[ 19  78  74  21 -23  85] result: 85, -23

[[-57  67 -37 -48 -41 -21 -43]
 [-15 -15  40 -18   8  21   4]] result: 67, -57

[ 54 -63 -46  17] result: 54, -63

[ 30 -33 -61 -37  19] result: 30, -61

[-36 -35  11 -66 -10] result: 11, -66

[-45  86  35 -32] result: 86, -45

[-63  17  24  63  49  16] result: 63, -63

[[ 36  -8 -64  44  79]
 [-28 -46 -27   3 -43]
 [ 45   0 -65  35  61]] result: 79, -65
---
[-29, -22, -58, -32, -81, 19] 19
[-41, -39, 60, -48] -48
[40, 23, 65, -27, 72, 58, 51] 51
[66, 25, -15, -83, -34, 19] 19
[-27, -35, -78, -40] -40
[-55, 32, 82, -60] -60
[-41, 45, -9, 64, -42, -81] -81
[21, -65, 28, -49] -49
[-3, -69, -10, 23] 23
---
array([ 1.7, -1.3, -0.2,  1.7])
1.7
array([-0.50, -0.72, -1.14, -0.57,  1.04, -0.95, -0.66])
-0.66
array([ -8.84, -14.14,  -4.85,   4.75,  17.20])
17.20
array([-17.014,  14.533,   4.205,  -8.126,  -0.855, -12.503])
-12.503
array([ 0.112,  0.174,  0.179, -0.171])
-0.171
array([-1.2, -0.4,  1.4, -1.0])
-1.0
array([-136.98,    4.00,  -48.30,  114.52, -129.76,  -30.55,   26.19])
26.19
---
[[ -1  -9 -67  30 -23  28 -26]
 [  5   8 -33  19  19  16 -14]
 [ 11   1 -77  36  -3  34 -33]] Answer: -14

[[-15 -32  51  12  -3  66]
 [-81  23 -51 -66  81   8]
 [ 45 -27  25  26 -63 -19]] Answer: 8

[[ 59  78 -46 -31  42]
 [ 67  20  26 -36 -64]
 [-65  81 -35  69   8]] Answer: -64

[[ 66 -19  23 -35 -15]
 [-35 -69 -11  19  11]
 [-19 -73 -22   8  18]] Answer: 11

[[  0  66 -26   1]
 [-13   1   3 -68]
 [-11 -38 -24 -70]] Answer: -68

[[-61 -45 -51 -18  17 -17 -18]
 [ -8 -45 -29  48  12  77  48]
 [  0  79   0  24   0   0  24]] Answer: 48

[[ 80  20  62  27  22]
 [ 78 -50 -65  -9  72]
 [ -2 -72  10  37  38]] Answer: 72

[[ 17 -60 -51  16]
 [ 18 -80 -52  62]
 [-64 -32  -7 -15]] Answer: 62

[[ 54  27 -32  -8]
 [ 13  37 -18   7]
 [-73 -33 -45  36]] Answer: 7

[[-14 -40  11  -4  78]
 [ 25  39 -62  39 -30]
 [-16 -26  14 -17 -24]] Answer: -30
---
[[8 2 4 6]
 [1 8 3 5]
 [4 4 5 3]]	4

[[4 7 3 5 2 4 4]
 [3 5 3 4 3 4 3]
 [5 8 2 5 1 3 5]]	4

[[226 105  50  99 199]
 [139 156 140 118 179]
 [120 137 140 147  88]]	99

[[8388 6265 7192 6702 5264 5488 5439]
 [2109 3877 7494 3868 8303 4071 4691]
 [7787 8072 3874 4558 7512 6241 2239]]	5488

[[6 4 4 5 4 4 4]
 [5 5 3 3 5 7 6]
 [5 2 4 5 1 4 5]]	4

[[ 45 168  79 161]
 [107 123 115 143]
 [118 112  98 192]]	79
---
[[ 17  35  17 -47 -23]
 [ -9 -30 -32 -80  35]
 [ 23 -56 -18 -40  40]] --> -30

[[ 17 -41 -19 -54  24]
 [-19 -56  72  65 -80]] --> -56

[[-20  39 -26 -38 -10  45 -64]
 [-25  57   2  30 -39  23 -12]
 [-33  35 -19 -44  -8  38 -51]] --> 57

[[  3 -14 -16 -20  42  14]
 [-56 -45 -36 -29 -48 -64]
 [  3  19  24  25 -33   6]] --> -45

[[ 69  43 -49 -69 -76]
 [ 28  30 -41 -11 -41]] --> 30

[[ 28 -29  66  -4  37]
 [-44  24   6 -28 -33]] --> 24

[[-41 -18 -66  47 -35]
 [-28  -9 -30 -11   6]] --> -9

[[-83  27 -19  -1  23]
 [-34  43   1 -12  19]] --> 43

[[ -5 -13  47  -7  40]
 [  2   1 -62  43 -57]
 [ 19  34  -5  15  -7]] --> 1

[[-44 -16 -16 -52 -57]
 [ 82  82 -73 -64 -33]
 [ 28  -2 -33 -22 -42]] --> 82
